Below is a small trained network, with its code and all its weights. Each question gives an input and a class and asks what happens when units are switched off, that is, made to give their printed mean instead of their output.

import numpy as np


def w(rows, s, z=0):
    codes = np.array(rows[::2]) - 128.0
    scale = np.full(codes.shape[1], s)
    scale[-1] = z or s
    return codes * scale


def norm(h):
    return h / np.sqrt((h * h).mean(-1, keepdims=True) + 1e-5)


def f(y):
    return y / 2 * (1 + np.tanh(0.7978845608 * (y + 0.044715 * y**3)))


def log_softmax(a):
    a = a - a.max(-1, keepdims=True)
    return a - np.log(np.exp(a).sum(-1, keepdims=True))


def net(x, mask):
    res = np.array(x, float).reshape(1, 3) / 4 @ E
    u = 0
    for l in range(3):
        y = f(norm(res) @ A[l][:, :-1].T + A[l][:, -1])
        res = res + np.where(mask[u : u + 9], y, B[l][:, -1]) @ B[l][:, :-1]
        u += 9
    return log_softmax(norm(res)[-1] @ U[:, :-1].T + U[:, -1])


A, B = {}, {}
E = w([
[141,160,194,35,181],'x0',
[102,222,28,126,163],'x1',
[118,62,89,1,128],'x2',
],0.0012)
A[0] = w([
[81,43,146,168,44,3],'L0N1',
[129,4,36,101,106,124],'L0N2',
[196,176,151,156,175,104],'L0N3',
[99,147,129,29,182,162],'L0N4',
[179,141,91,154,90,63],'L0N5',
[130,132,106,65,194,112],'L0N6',
[78,66,8,93,130,146],'L0N7',
[205,146,240,192,198,104],'L0N8',
[164,126,192,158,130,149],'L0N9',
],0.0028,0.00078)
B[0] = w([
[208,150,54,53,160,166],'L0N1',
[117,59,211,145,3,237],'L0N2',
[102,59,112,47,41,157],'L0N3',
[237,105,185,127,166,219],'L0N4',
[136,145,109,162,154,113],'L0N5',
[220,150,176,155,188,158],'L0N6',
[85,80,235,151,137,230],'L0N7',
[8,88,205,106,113,254],'L0N8',
[81,113,233,94,108,185],'L0N9',
],0.0021,0.00078)
A[1] = w([
[137,224,56,202,135,28],'L1N1',
[67,214,76,164,144,191],'L1N2',
[177,48,107,131,112,193],'L1N3',
[198,131,144,188,122,175],'L1N4',
[74,114,170,254,89,219],'L1N5',
[184,152,120,67,232,54],'L1N6',
[126,161,154,118,150,132],'L1N7',
[115,110,112,155,120,212],'L1N8',
[133,153,61,222,130,1],'L1N9',
],0.0043,0.001)
B[1] = w([
[110,15,126,131,167,175],'L1N1',
[137,84,97,182,124,184],'L1N2',
[95,139,70,136,114,177],'L1N3',
[94,91,62,57,188,146],'L1N4',
[178,153,67,151,148,252],'L1N5',
[236,177,108,151,131,161],'L1N6',
[142,137,103,128,98,139],'L1N7',
[107,161,101,140,155,153],'L1N8',
[168,102,138,92,254,153],'L1N9',
],0.0032,0.0025)
A[2] = w([
[221,163,58,158,135,33],'L2N1',
[124,154,48,199,89,253],'L2N2',
[78,62,248,42,95,170],'L2N3',
[162,36,94,91,57,119],'L2N4',
[155,81,159,159,90,108],'L2N5',
[1,93,108,170,72,153],'L2N6',
[129,63,138,114,85,61],'L2N7',
[63,177,59,212,78,219],'L2N8',
[226,250,132,147,122,165],'L2N9',
],0.0036,0.0011)
B[2] = w([
[140,201,170,68,158,169],'L2N1',
[104,109,173,87,101,241],'L2N2',
[49,206,68,210,180,248],'L2N3',
[147,187,46,3,102,193],'L2N4',
[77,194,121,149,154,149],'L2N5',
[229,88,160,67,138,208],'L2N6',
[110,184,48,77,193,139],'L2N7',
[100,76,189,139,63,224],'L2N8',
[185,117,171,92,131,203],'L2N9',
],0.0031,0.0017)
U = w([
[254,192,193,65,174,152],'0',
[131,134,124,148,110,2],'1',
[129,73,245,197,52,120],'2',
[30,211,189,201,172,140],'3',
[53,206,21,56,139,138],'4',
[150,19,66,206,235,168],'5',
[128,33,93,45,21,133],'6',
],0.0098,0.0081)

Each question gives the input, the list of numbers given to net, and the class t.
The units are the neurons (one row each of A and B). Each row of codes is followed by its name. A weight is (code - 128) times the scale printed after its matrix; where a second scale follows, it is the last column's (A, B and U).
mask holds one flag per neuron, layer by layer. A switched-off neuron (its flag False) gives its mean, the last column of its row in B, instead of its output. The means were averaged over made-up inputs and are rounded, as every weight is.
A unit's drop is (log p(t) with every unit on - log p(t) with that unit switched off) / (log p(t) with every unit on - log p(t) with every unit switched off).
The circuit of an input: a set's keep is (log p(t) with only the set's units on - log p(t) with every unit switched off) / (log p(t) with every unit on - log p(t) with every unit switched off). Starting from the 12 units with the biggest drops (on a tie, the unit counted first), units are removed one at a time, each time the one whose removal leaves the highest keep (on an exact tie, the one counted first), for as long as the keep stays at least 0.8.
units of the circuit, in order: the units of the circuit, biggest drop first
most important unit: the unit with the biggest drop
top k neurons: the k neurons with the biggest drops, biggest first
top k neurons in layer l: the k neurons of layer l with the biggest drops, biggest first
drop of u: that unit's drop, to one decimal
input [6,-5,6], class 4: units of the circuit, in order => (L2N3, L1N9)
input [4,-5,2], class 3: units of the circuit, in order => (L2N3)
input [-7,2,-8], class 5: units of the circuit, in order => (L1N9, L1N1)
input [-1,5,7], class 0: top 2 neurons => (L0N8, L1N6)
input [5,-2,-1], class 3: top 2 neurons => (L0N8, L2N3)
input [7,3,-7], class 2: top 3 neurons in layer 0 => (L0N8, L0N1, L0N3)
input [5,4,-6], class 2: top 3 neurons => (L0N8, L0N3, L2N3)
input [-1,-2,1], class 4: top 2 neurons => (L0N1, L0N2)
input [6,-3,1], class 3: top 2 neurons in layer 1 => (L1N5, L1N9)
input [6,6,-6], class 2: top 4 neurons => (L2N4, L0N1, L1N2, L2N3)
input [0,3,3], class 0: top 2 neurons in layer 0 => (L0N8, L0N6)
input [5,-4,5], class 4: top 2 neurons in layer 2 => (L2N3, L2N6)
input [1,3,7], class 0: top 2 neurons in layer 0 => (L0N8, L0N6)
input [2,6,-7], class 5: units of the circuit, in order => (L1N1)
input [-1,7,3], class 5: top 2 neurons => (L1N1, L0N1)
input [5,-2,0], class 3: top 3 neurons in layer 0 => (L0N8, L0N1, L0N9)
input [-1,5,4], class 0: top 3 neurons => (L1N6, L0N8, L0N6)
input [0,-2,1], class 4: top 2 neurons => (L2N3, L1N5)
input [1,-7,8], class 4: drop of L2N3 => 0.3
input [-8,-1,2], class 6: most important unit => L0N2
input [0,7,4], class 0: drop of L1N6 => 0.5
input [-3,-2,8], class 4: drop of L0N7 => 0.1
input [5,2,6], class 0: drop of L0N3 => 0.0
input [0,-7,3], class 4: top 2 neurons in layer 2 => (L2N3, L2N4)
input [0,-1,5], class 4: top 2 neurons in layer 2 => (L2N4, L2N3)
